Below is a small trained network, with its code and all its weights. Each question gives an input and a class and asks what happens when units are switched off, that is, made to give their printed mean instead of their output.

import numpy as np


def w(rows, s, z=0):
    codes = np.array(rows[::2]) - 128.0
    scale = np.full(codes.shape[1], s)
    scale[-1] = z or s
    return codes * scale


def norm(h):
    return h / np.sqrt((h * h).mean(-1, keepdims=True) + 1e-5)


def f(y):
    return y / 2 * (1 + np.tanh(0.7978845608 * (y + 0.044715 * y**3)))


def log_softmax(a):
    a = a - a.max(-1, keepdims=True)
    return a - np.log(np.exp(a).sum(-1, keepdims=True))


def net(x, mask):
    res = np.array(x, float).reshape(1, 5) / 4 @ E
    u = 0
    for l in range(4):
        y = f(norm(res) @ A[l][:, :-1].T + A[l][:, -1])
        res = res + np.where(mask[u : u + 4], y, B[l][:, -1]) @ B[l][:, :-1]
        u += 4
    return log_softmax(norm(res)[-1] @ U[:, :-1].T + U[:, -1])


A, B = {}, {}
E = w([
[138,43,78,116,102,167,89,143,226],'x0',
[172,98,145,164,152,88,79,123,139],'x1',
[2,74,176,74,198,78,151,236,111],'x2',
[92,69,23,185,137,104,148,92,112],'x3',
[154,117,113,99,123,66,134,120,174],'x4',
],0.0082)
A[0] = w([
[203,142,230,110,128,253,155,179,251,130],'L0N1',
[41,67,40,100,120,136,25,99,129,248],'L0N2',
[204,70,117,143,90,234,132,54,191,154],'L0N3',
[121,89,54,78,128,138,52,42,85,1],'L0N4',
],0.0052,0.0015)
B[0] = w([
[139,186,58,90,129,1,4,254,28,246],'L0N1',
[56,31,75,102,112,143,170,206,31,219],'L0N2',
[34,160,109,80,153,155,70,84,236,254],'L0N3',
[161,139,71,183,80,101,116,159,127,146],'L0N4',
],0.0078,0.0043)
A[1] = w([
[69,206,163,254,111,27,180,129,149,53],'L1N1',
[128,193,214,202,87,70,228,62,72,5],'L1N2',
[137,164,85,90,88,158,108,85,88,66],'L1N3',
[46,16,207,73,143,130,131,104,140,144],'L1N4',
],0.0067,0.0025)
B[1] = w([
[77,146,185,141,45,145,173,194,150,169],'L1N1',
[37,50,165,161,7,106,105,80,151,222],'L1N2',
[162,131,131,180,213,94,55,80,158,172],'L1N3',
[97,87,189,74,170,159,150,136,193,253],'L1N4',
],0.011,0.0032)
A[2] = w([
[111,161,121,180,134,112,154,146,121,1],'L2N1',
[89,101,57,170,112,131,161,130,131,61],'L2N2',
[116,76,16,63,166,160,90,126,162,46],'L2N3',
[133,63,2,213,136,100,202,147,69,39],'L2N4',
],0.0097,0.004)
B[2] = w([
[104,156,160,124,111,65,60,128,149,112],'L2N1',
[229,158,182,101,120,70,35,115,72,177],'L2N2',
[137,107,127,229,117,101,90,169,116,254],'L2N3',
[250,164,218,29,71,69,178,54,67,200],'L2N4',
],0.012,0.0069)
A[3] = w([
[169,216,74,182,133,137,122,38,167,16],'L3N1',
[174,158,130,70,82,128,142,152,86,253],'L3N2',
[103,108,152,145,8,132,134,139,120,42],'L3N3',
[105,147,96,173,98,97,105,83,128,86],'L3N4',
],0.012,0.0018)
B[3] = w([
[135,54,155,43,204,221,235,139,131,253],'L3N1',
[175,167,102,132,103,93,30,75,91,242],'L3N2',
[132,143,53,241,76,110,108,152,238,233],'L3N3',
[51,105,174,123,157,152,236,246,125,219],'L3N4',
],0.012,0.0056)
U = w([
[104,59,194,37,232,200,192,123,183,118],'0',
[106,112,85,222,96,99,47,150,211,251],'1',
[254,225,171,63,119,43,36,57,75,5],'2',
],0.0096,0.0023)

Each question gives the input, the list of numbers given to net, and the class t.
The units are the neurons (one row each of A and B). Each row of codes is followed by its name. A weight is (code - 128) times the scale printed after its matrix; where a second scale follows, it is the last column's (A, B and U).
mask holds one flag per neuron, layer by layer. A switched-off neuron (its flag False) gives its mean, the last column of its row in B, instead of its output. The means were averaged over made-up inputs and are rounded, as every weight is.
A unit's drop is (log p(t) with every unit on - log p(t) with that unit switched off) / (log p(t) with every unit on - log p(t) with every unit switched off).
The circuit of an input: a set's keep is (log p(t) with only the set's units on - log p(t) with every unit switched off) / (log p(t) with every unit on - log p(t) with every unit switched off). Starting from the 12 units with the biggest drops (on a tie, the unit counted first), units are removed one at a time, each time the one whose removal leaves the highest keep (on an exact tie, the one counted first), for as long as the keep stays at least 0.8.
units of the circuit, in order: the units of the circuit, biggest drop first
k most important neurons: the k neurons with the biggest drops, biggest first
k most important neurons of layer l: the k neurons of layer l with the biggest drops, biggest first
drop of u: that unit's drop, to one decimal
input [7,3,-3,8,6], class 2: units of the circuit, in order -> [L2N4]
input [8,-3,5,-3,-1], class 1: 2 most important neurons -> [L0N1, L3N1]
input [-8,-8,-6,-5,-8], class 1: units of the circuit, in order -> [L1N2, L3N3]
input [3,3,-3,5,-3], class 2: 2 most important neurons -> [L0N2, L2N4]
input [-7,-5,-1,-7,7], class 1: units of the circuit, in order -> [L1N2, L3N3, L2N4]
input [4,-3,-5,-5,5], class 0: 2 most important neurons -> [L0N3, L3N1]
input [-6,-6,-3,0,-8], class 1: 2 most important neurons -> [L1N2, L3N3]
input [4,4,7,-8,8], class 2: 2 most important neurons -> [L0N1, L3N1]
input [-7,6,6,-1,-8], class 1: 2 most important neurons of layer 3 -> [L3N1, L3N3]
input [5,-4,3,-1,-5], class 1: 4 most important neurons -> [L3N1, L0N1, L2N3, L3N4]
input [6,-2,4,-8,8], class 2: 2 most important neurons -> [L0N1, L3N3]
input [5,5,-2,7,1], class 2: 2 most important neurons of layer 2 -> [L2N4, L2N2]
input [2,-4,-8,8,-3], class 0: 2 most important neurons -> [L3N1, L0N3]
input [3,-7,-7,0,0], class 0: units of the circuit, in order -> [L3N1]
input [1,-8,-7,-6,-6], class 0: 2 most important neurons -> [L3N1, L1N3]
input [-8,2,-2,-6,-6], class 1: 2 most important neurons -> [L1N2, L3N3]
input [4,2,3,8,8], class 2: drop of L0N4 -> 0.0
input [2,7,2,4,0], class 2: drop of L0N3 -> 0.6
input [-8,5,3,3,-2], class 1: drop of L3N3 -> 0.1
input [5,-8,-8,-7,-7], class 0: drop of L0N3 -> 0.2
input [-4,5,5,8,3], class 2: most important neuron of layer 2 -> [L2N4]
